Below is a small trained network, with its code and all its weights. Each question gives an input and a target symbol and asks what happens when units are switched off, that is, made to give their printed mean instead of their output.

import numpy as np


def w(rows, s, z=0):
    codes = np.array(rows[::2]) - 128.0
    scale = np.full(codes.shape[1], s)
    scale[-1] = z or s
    return codes * scale


def norm(h):
    return h / np.sqrt((h * h).mean(-1, keepdims=True) + 1e-5)


def f(y):
    return np.maximum(y, 0)


def softmax(a):
    e = np.exp(a - a.max(-1, keepdims=True))
    return e / e.sum(-1, keepdims=True)


def log_softmax(a):
    a = a - a.max(-1, keepdims=True)
    return a - np.log(np.exp(a).sum(-1, keepdims=True))


def net(x, mask):
    ids = ['ΔΛΣαβγεζηθμτφ'.index(c) for c in x.split()]
    T = len(ids)
    res = E[ids] + P[:T]
    r = norm(res)
    for j in range(3):
        rows = slice(2 * j, 2 * j + 2)
        q, k, v = (r @ M[0][rows].T for M in (Q, K, V))
        z = softmax(np.where(np.tri(T) > 0, q @ k.T / 2**0.5, -1e9)) @ v
        o = O[0][rows]
        res = res + np.where(mask[j], z, o[:, -1]) @ o[:, :-1]
    y = f(norm(res) @ A[0][:, :-1].T + A[0][:, -1])
    res = res + np.where(mask[3:19], y, B[0][:, -1]) @ B[0][:, :-1]
    return log_softmax(norm(res)[-1] @ U[:, :-1].T + U[:, -1])


Q, K, V, O, A, B = {}, {}, {}, {}, {}, {}
E = w([
[121,250,33],'Δ',
[177,113,170],'Λ',
[155,196,124],'Σ',
[179,223,148],'α',
[61,154,132],'β',
[118,71,161],'γ',
[109,177,63],'ε',
[145,241,77],'ζ',
[176,123,74],'η',
[186,117,158],'θ',
[95,171,74],'μ',
[141,101,136],'τ',
[165,183,147],'φ',
],0.024)
P = w([
[201,255,171],'0',
[177,89,162],'1',
[191,245,166],'2',
[167,75,151],'3',
[179,237,160],'4',
[161,70,147],'5',
[187,240,165],'6',
],0.0068)
Q[0] = w([
[157,77,129],'H0',
[122,235,213],'H0',
[62,13,69],'H1',
[145,188,76],'H1',
[254,116,115],'H2',
[197,50,21],'H2',
],0.038)
K[0] = w([
[179,117,144],'H0',
[67,141,212],'H0',
[4,114,158],'H1',
[132,166,73],'H1',
[231,112,183],'H2',
[243,55,104],'H2',
],0.045)
V[0] = w([
[84,177,140],'H0',
[20,103,181],'H0',
[24,148,254],'H1',
[232,122,5],'H1',
[61,171,125],'H2',
[181,127,88],'H2',
],0.007)
O[0] = w([
[202,206,138,112],'H0',
[98,206,197,25],'H0',
[24,51,109,13],'H1',
[254,212,130,253],'H1',
[52,116,170,51],'H2',
[124,92,71,176],'H2',
],0.0055,0.0039)
A[0] = w([
[125,177,78,44],'N0',
[73,51,164,142],'N1',
[122,214,192,94],'N2',
[79,161,29,134],'N3',
[28,208,69,96],'N4',
[113,217,82,1],'N5',
[173,67,132,111],'N6',
[108,129,38,66],'N7',
[160,52,28,95],'N8',
[99,223,29,137],'N9',
[156,113,128,103],'N10',
[148,157,85,113],'N11',
[125,2,146,77],'N12',
[91,197,172,125],'N13',
[153,99,113,151],'N14',
[188,95,44,104],'N15',
],0.017,0.008)
B[0] = w([
[169,79,47,162],'N0',
[123,60,38,163],'N1',
[35,115,135,222],'N2',
[144,252,87,168],'N3',
[41,175,120,169],'N4',
[201,14,28,182],'N5',
[160,65,98,204],'N6',
[185,35,42,140],'N7',
[69,27,92,176],'N8',
[117,85,248,255],'N9',
[101,100,114,162],'N10',
[134,170,122,197],'N11',
[99,208,254,184],'N12',
[181,194,76,181],'N13',
[100,84,134,184],'N14',
[122,213,129,214],'N15',
],0.035,0.0081)
U = w([
[129,133,60,187],'Δ',
[190,18,99,93],'Λ',
[180,66,204,75],'Σ',
[109,142,206,96],'α',
[4,199,130,41],'β',
[48,126,118,248],'γ',
[152,135,81,175],'ε',
[98,124,112,243],'ζ',
[203,161,169,124],'η',
[244,78,85,71],'θ',
[44,148,50,110],'μ',
[100,67,18,89],'τ',
[61,162,182,53],'φ',
],0.027,0.011)

Each question gives the input, a string of symbols that net reads in full, and the target symbol t.
The units are the heads (2 rows each of Q, K, V and O) and the neurons (one row each of A and B). Each row of codes is followed by its name. A weight is (code - 128) times the scale printed after its matrix; where a second scale follows, it is the last column's (O, A, B and U).
mask holds one flag per unit, heads first, then neurons. A switched-off unit (its flag False) gives its mean, the last column of its rows in O or B, instead of its output. The means were averaged over made-up inputs and are rounded, as every weight is.
A unit's drop is (log p(t) with every unit on - log p(t) with that unit switched off) / (log p(t) with every unit on - log p(t) with every unit switched off).
The circuit of an input: a set's keep is (log p(t) with only the set's units on - log p(t) with every unit switched off) / (log p(t) with every unit on - log p(t) with every unit switched off). Starting from the 12 units with the biggest drops (on a tie, the unit counted first), units are removed one at a time, each time the one whose removal leaves the highest keep (on an exact tie, the one counted first), for as long as the keep stays at least 0.8.
circuit, biggest first: the units of the circuit, biggest drop first
unit that matters most: the unit with the biggest drop
top k neurons: the k neurons with the biggest drops, biggest first
which heads matter: for each layer, one digit per head in row order, 1 if its drop is at least 0.15 and else 0, layers parted by /
drop when u is switched off: that unit's drop, to one decimal
input Σ ζ Σ η θ τ μ, target η: which heads matter => 010
input α η θ η Λ, target η: top 3 neurons => [N5, N9, N4]
input φ θ η γ Λ β τ, target β: circuit, biggest first => [N5]
input Λ θ Σ β θ φ Λ, target β: circuit, biggest first => [N9, N5]
input Λ β β Λ Λ Σ ε, target β: top 2 neurons => [N4, N9]
input Λ τ Λ φ, target β: circuit, biggest first => [N5, N9]
input τ φ ζ Λ α, target α: top 3 neurons => [N9, N2, N6]
input θ Λ Σ Δ α, target α: top 3 neurons => [N2, N9, N6]
input η Δ Λ η Λ, target η: top 3 neurons => [N8, N5, N4]
input γ θ Λ μ, target Δ: which heads matter => 001
input Λ β τ, target β: top 2 neurons => [N2, N5]
input γ Λ Δ τ Σ Σ, target α: top 4 neurons => [N6, N2, N9, N8]
input Σ τ Σ ε Σ, target Σ: top 3 neurons => [N9, N5, N15]
input θ τ Λ ζ Δ, target Δ: unit that matters most => N3
input Σ γ θ η ε Λ θ, target η: top 2 neurons => [N8, N4]
input θ φ β μ Δ Δ θ, target β: top 2 neurons => [N5, N2]
input μ η θ φ Λ ε, target θ: top 2 neurons => [N7, N2]
input α γ θ, target γ: top 2 neurons => [N5, N2]
input ζ Σ ε ε, target θ: top 2 neurons => [N5, N7]
input α Λ μ Σ, target α: unit that matters most => N6
input η τ τ μ γ Λ η, target η: drop when N14 is switched off => 0.0
input μ γ Λ, target γ: drop when N12 is switched off => 0.3
input Λ θ γ η ε, target η: drop when N3 is switched off => 0.2
